Below are the code and all the weights of a small trained network. Each question names an input and a target symbol and asks about switching units off, where a switched-off unit gives its printed mean instead of its output.

import numpy as np


def w(rows, s, z=0):
    codes = np.array(rows[::2]) - 128.0
    scale = np.full(codes.shape[1], s)
    scale[-1] = z or s
    return codes * scale


def norm(h):
    return h / np.sqrt((h * h).mean(-1, keepdims=True) + 1e-5)


def f(y):
    return y / 2 * (1 + np.tanh(0.7978845608 * (y + 0.044715 * y**3)))


def softmax(a):
    e = np.exp(a - a.max(-1, keepdims=True))
    return e / e.sum(-1, keepdims=True)


def log_softmax(a):
    a = a - a.max(-1, keepdims=True)
    return a - np.log(np.exp(a).sum(-1, keepdims=True))


def net(x, mask):
    ids = ['αθμσφω'.index(c) for c in x.split()]
    T = len(ids)
    res = E[ids] + P[:T]
    u = 0
    for l in range(3):
        r = norm(res)
        for j in range(2):
            rows = slice(3 * j, 3 * j + 3)
            q, k, v = (r @ M[l][rows].T for M in (Q, K, V))
            z = softmax(np.where(np.tri(T) > 0, q @ k.T / 3**0.5, -1e9)) @ v
            o = O[l][rows]
            res = res + np.where(mask[u + j], z, o[:, -1]) @ o[:, :-1]
        u += 2
        y = f(norm(res) @ A[l][:, :-1].T + A[l][:, -1])
        res = res + np.where(mask[u : u + 4], y, B[l][:, -1]) @ B[l][:, :-1]
        u += 4
    return log_softmax(norm(res)[-1] @ U[:, :-1].T + U[:, -1])


Q, K, V, O, A, B = {}, {}, {}, {}, {}, {}
E = w([
[112,201,147,171,125,172,149,252,123],'α',
[92,125,103,163,110,68,182,162,134],'θ',
[144,166,140,189,190,182,183,62,172],'μ',
[180,118,141,72,34,174,147,22,115],'σ',
[27,216,182,95,122,101,141,148,102],'φ',
[206,190,81,150,146,115,28,107,122],'ω',
],0.02)
P = w([
[72,113,108,254,94,176,23,110,37],'0',
[111,193,173,213,80,115,51,131,87],'1',
[91,187,106,195,104,135,61,138,110],'2',
[119,189,123,197,105,97,100,147,91],'3',
[135,187,119,185,107,90,127,150,90],'4',
[142,174,107,168,121,100,141,148,100],'5',
[155,174,100,151,119,103,158,154,104],'6',
[167,162,102,143,132,99,165,150,112],'7',
[171,151,97,134,136,100,166,154,133],'8',
[181,165,87,119,128,104,173,154,145],'9',
[196,156,87,102,132,105,177,163,159],'10',
[207,134,116,103,146,81,172,141,165],'11',
[222,149,112,78,120,100,147,153,192],'12',
[220,155,157,100,110,75,122,138,187],'13',
],0.0091)
Q[0] = w([
[166,52,177,29,2,215,109,31,92],'L0H1',
[136,225,186,139,202,99,119,109,134],'L0H1',
[80,130,153,89,120,89,94,141,64],'L0H1',
[226,191,66,225,56,159,141,93,71],'L0H2',
[106,163,188,144,189,165,168,140,143],'L0H2',
[157,46,182,112,122,112,67,133,137],'L0H2',
],0.0071)
K[0] = w([
[67,91,142,253,36,190,47,115,2],'L0H1',
[97,93,132,139,83,97,247,192,199],'L0H1',
[244,84,94,146,168,150,149,128,167],'L0H1',
[250,57,24,68,136,8,217,149,157],'L0H2',
[70,212,116,122,160,105,142,126,16],'L0H2',
[119,57,159,141,151,230,109,63,146],'L0H2',
],0.0058)
V[0] = w([
[87,109,139,112,120,134,78,88,2],'L0H1',
[217,98,67,97,75,87,30,190,126],'L0H1',
[106,100,78,107,190,31,148,114,131],'L0H1',
[24,183,162,63,78,168,125,88,106],'L0H2',
[118,91,191,246,158,100,63,53,154],'L0H2',
[64,173,108,107,74,108,122,170,125],'L0H2',
],0.0074)
O[0] = w([
[117,184,144,121,189,2,134,134,83,92],'L0H1',
[150,74,137,94,152,56,147,215,112,62],'L0H1',
[112,157,212,121,67,95,45,185,58,139],'L0H1',
[152,110,157,144,133,167,162,134,88,144],'L0H2',
[102,67,55,100,131,171,147,158,78,117],'L0H2',
[174,44,181,230,127,91,77,152,163,254],'L0H2',
],0.0095,0.0071)
A[0] = w([
[62,171,142,88,126,106,110,131,142,3],'L0N1',
[211,143,150,121,193,152,123,49,134,164],'L0N2',
[102,155,122,144,94,121,110,163,183,217],'L0N3',
[18,255,103,48,125,71,102,91,162,84],'L0N4',
],0.0091,0.0022)
B[0] = w([
[181,130,165,120,173,123,83,84,88,113],'L0N1',
[161,124,77,125,142,160,51,203,114,197],'L0N2',
[118,6,206,151,197,116,96,107,91,254],'L0N3',
[201,96,154,152,191,161,110,72,54,130],'L0N4',
],0.012,0.0064)
Q[1] = w([
[197,188,134,24,115,224,145,119,44],'L1H1',
[119,217,23,127,97,93,42,120,52],'L1H1',
[249,210,62,151,44,200,24,151,51],'L1H1',
[146,152,145,223,173,230,79,121,126],'L1H2',
[193,172,59,50,117,140,161,1,190],'L1H2',
[80,163,155,101,146,205,249,95,236],'L1H2',
],0.0073)
K[1] = w([
[91,148,31,157,117,160,170,157,1],'L1H1',
[78,189,180,137,81,162,166,175,65],'L1H1',
[4,158,109,108,166,150,150,153,100],'L1H1',
[43,128,155,192,72,179,142,185,192],'L1H2',
[97,140,52,89,141,122,200,42,38],'L1H2',
[117,163,164,193,84,178,18,16,45],'L1H2',
],0.0072)
V[1] = w([
[161,146,178,154,210,103,77,202,161],'L1H1',
[64,107,168,118,164,118,152,176,78],'L1H1',
[37,149,130,147,111,102,224,121,153],'L1H1',
[51,95,93,114,81,118,174,160,164],'L1H2',
[96,178,133,177,48,216,186,255,150],'L1H2',
[172,126,122,94,136,47,143,98,128],'L1H2',
],0.0075)
O[1] = w([
[130,174,59,96,57,190,63,4,137,228],'L1H1',
[44,114,160,92,129,198,225,133,82,169],'L1H1',
[101,2,130,45,104,179,160,168,167,102],'L1H1',
[133,44,153,95,128,170,126,155,93,119],'L1H2',
[170,122,159,63,131,140,124,137,238,253],'L1H2',
[125,8,121,136,30,236,119,151,144,35],'L1H2',
],0.0076,0.0074)
A[1] = w([
[33,133,100,104,198,163,180,125,109,171],'L1N1',
[154,96,2,143,211,114,89,90,83,135],'L1N2',
[97,152,96,153,131,217,81,52,103,111],'L1N3',
[177,149,123,164,147,163,92,171,66,252],'L1N4',
],0.0072,0.0017)
B[1] = w([
[133,66,214,120,14,126,133,206,81,119],'L1N1',
[97,197,86,147,63,98,51,135,106,206],'L1N2',
[189,80,74,129,160,115,190,106,104,215],'L1N3',
[68,76,83,114,24,108,76,255,45,252],'L1N4',
],0.0095,0.0039)
Q[2] = w([
[79,80,111,27,122,130,179,129,56],'L2H1',
[161,107,133,153,128,151,140,107,120],'L2H1',
[182,62,133,155,134,97,92,111,149],'L2H1',
[173,92,35,27,83,105,151,54,136],'L2H2',
[143,249,26,1,110,217,200,175,61],'L2H2',
[151,50,165,125,54,25,173,123,171],'L2H2',
],0.0097)
K[2] = w([
[2,130,139,101,151,126,128,165,85],'L2H1',
[182,64,98,174,149,176,89,135,189],'L2H1',
[153,75,209,104,94,97,132,144,149],'L2H1',
[23,149,43,125,78,164,137,159,34],'L2H2',
[84,177,46,138,200,112,208,146,103],'L2H2',
[74,105,159,78,60,130,79,219,94],'L2H2',
],0.0093)
V[2] = w([
[93,82,173,102,103,110,113,107,245],'L2H1',
[99,112,228,172,147,102,168,163,96],'L2H1',
[166,109,99,126,15,146,214,114,125],'L2H1',
[121,140,50,168,104,32,219,1,131],'L2H2',
[135,165,133,102,155,206,153,144,22],'L2H2',
[131,149,198,106,181,64,147,10,86],'L2H2',
],0.0076)
O[2] = w([
[100,119,83,175,141,105,186,159,41,131],'L2H1',
[101,174,130,66,186,131,139,123,169,219],'L2H1',
[154,100,117,156,164,67,91,93,204,34],'L2H1',
[91,21,119,210,76,78,140,201,176,18],'L2H2',
[174,123,138,96,213,94,136,67,76,2],'L2H2',
[177,162,152,146,138,167,2,143,8,104],'L2H2',
],0.0087,0.0036)
A[2] = w([
[136,191,141,62,185,89,20,26,152,119],'L2N1',
[218,152,72,36,38,78,125,40,97,97],'L2N2',
[107,144,195,72,170,88,115,147,60,25],'L2N3',
[149,116,220,42,91,217,254,99,156,2],'L2N4',
],0.0066,0.004)
B[2] = w([
[95,167,117,102,126,214,176,215,120,254],'L2N1',
[87,123,255,180,186,146,91,185,99,208],'L2N2',
[185,2,92,171,134,145,102,76,67,144],'L2N3',
[136,242,134,57,162,139,210,175,193,152],'L2N4',
],0.0075,0.0036)
U = w([
[108,197,151,103,150,114,147,186,163,138],'α',
[68,46,183,163,40,147,129,225,109,197],'θ',
[139,102,109,206,68,160,137,79,138,153],'μ',
[202,75,175,157,173,15,115,196,143,115],'σ',
[176,97,160,209,215,134,133,198,2,37],'φ',
[88,225,74,160,93,6,96,167,84,1],'ω',
],0.0066,0.00096)

Each question gives the input, a string of symbols that net reads in full, and the target symbol t.
The units are the heads (3 rows each of Q, K, V and O) and the neurons (one row each of A and B). Each row of codes is followed by its name. A weight is (code - 128) times the scale printed after its matrix; where a second scale follows, it is the last column's (O, A, B and U).
mask holds one flag per unit, layer by layer, with each layer's heads first. A switched-off unit (its flag False) gives its mean, the last column of its rows in O or B, instead of its output. The means were averaged over made-up inputs and are rounded, as every weight is.
A unit's drop is (log p(t) with every unit on - log p(t) with that unit switched off) / (log p(t) with every unit on - log p(t) with every unit switched off).
The circuit of an input: a set's keep is (log p(t) with only the set's units on - log p(t) with every unit switched off) / (log p(t) with every unit on - log p(t) with every unit switched off). Starting from the 12 units with the biggest drops (on a tie, the unit counted first), units are removed one at a time, each time the one whose removal leaves the highest keep (on an exact tie, the one counted first), for as long as the keep stays at least 0.8.
circuit, biggest first: the units of the circuit, biggest drop first
most important unit: the unit with the biggest drop
k most important neurons of layer l: the k neurons of layer l with the biggest drops, biggest first
drop of u: that unit's drop, to one decimal
input μ φ φ θ α μ α θ α α μ σ, target φ: circuit, biggest first : L2N2, L2H2
input φ μ φ σ σ σ φ, target σ: circuit, biggest first : L1H1, L0N3
input μ μ ω ω σ φ θ φ φ, target φ: circuit, biggest first : L0N1, L2N3
input φ α μ μ μ θ θ φ μ, target θ: circuit, biggest first : L0N2, L2H2, L1N4
input θ μ θ μ α σ, target α: most important unit : L0H2
input α ω θ ω θ θ ω σ ω ω θ ω, target θ: circuit, biggest first : L0H1, L1H2, L1N4
input ω φ θ μ σ μ θ φ θ θ σ, target θ: circuit, biggest first : L1H2, L0H1, L2N2, L0N3
input α μ α, target μ: 2 most important neurons of layer 0 : L0N2, L0N3
input θ σ α α μ θ, target σ: circuit, biggest first : L1N2, L1H2
input θ ω θ μ α, target α: circuit, biggest first : L1H2, L0N2, L2H2
input μ θ μ σ θ θ α α, target α: circuit, biggest first : L1H2, L2H2, L0H2
input φ φ σ θ α φ θ θ α θ μ θ φ θ, target φ: circuit, biggest first : L2H2, L0N3
input σ ω α ω σ φ φ φ σ θ σ, target ω: circuit, biggest first : L1N2, L0H1, L0N2
input α θ θ θ θ θ θ α θ, target α: circuit, biggest first : L2H2, L1N4
input ω α θ μ θ σ μ θ μ, target θ: circuit, biggest first : L1N4, L2H2, L0N2
input θ θ φ ω α α σ θ, target φ: circuit, biggest first : L2H2, L0H2, L0N3, L2N3
input θ θ α α θ θ θ θ α θ ω θ, target ω: circuit, biggest first : L1H1
input μ θ σ θ σ α φ ω α μ σ, target σ: 2 most important neurons of layer 0 : L0N3, L0N2
input θ α φ θ μ θ, target μ: 2 most important neurons of layer 0 : L0N2, L0N4
input ω μ μ ω θ φ θ α α φ φ, target φ: most important neuron of layer 0 : L0N1
input ω φ α ω θ φ μ θ α α θ ω θ, target ω: 2 most important neurons of layer 2 : L2N2, L2N3
input θ σ ω φ α α σ θ σ α, target σ: 2 most important neurons of layer 0 : L0N3, L0N2
input α φ α, target φ: 2 most important neurons of layer 0 : L0N4, L0N1
input σ φ ω α α σ, target ω: 2 most important neurons of layer 1 : L1N2, L1N4
input ω θ μ θ σ, target θ: drop of L0H1 : 0.5
input θ φ α ω ω σ ω θ φ α θ θ, target θ: drop of L1N3 : 0.3
input ω ω α α θ θ σ θ α α θ, target α: drop of L2H2 : 1.4
input φ θ φ σ, target φ: drop of L2H2 : 0.3
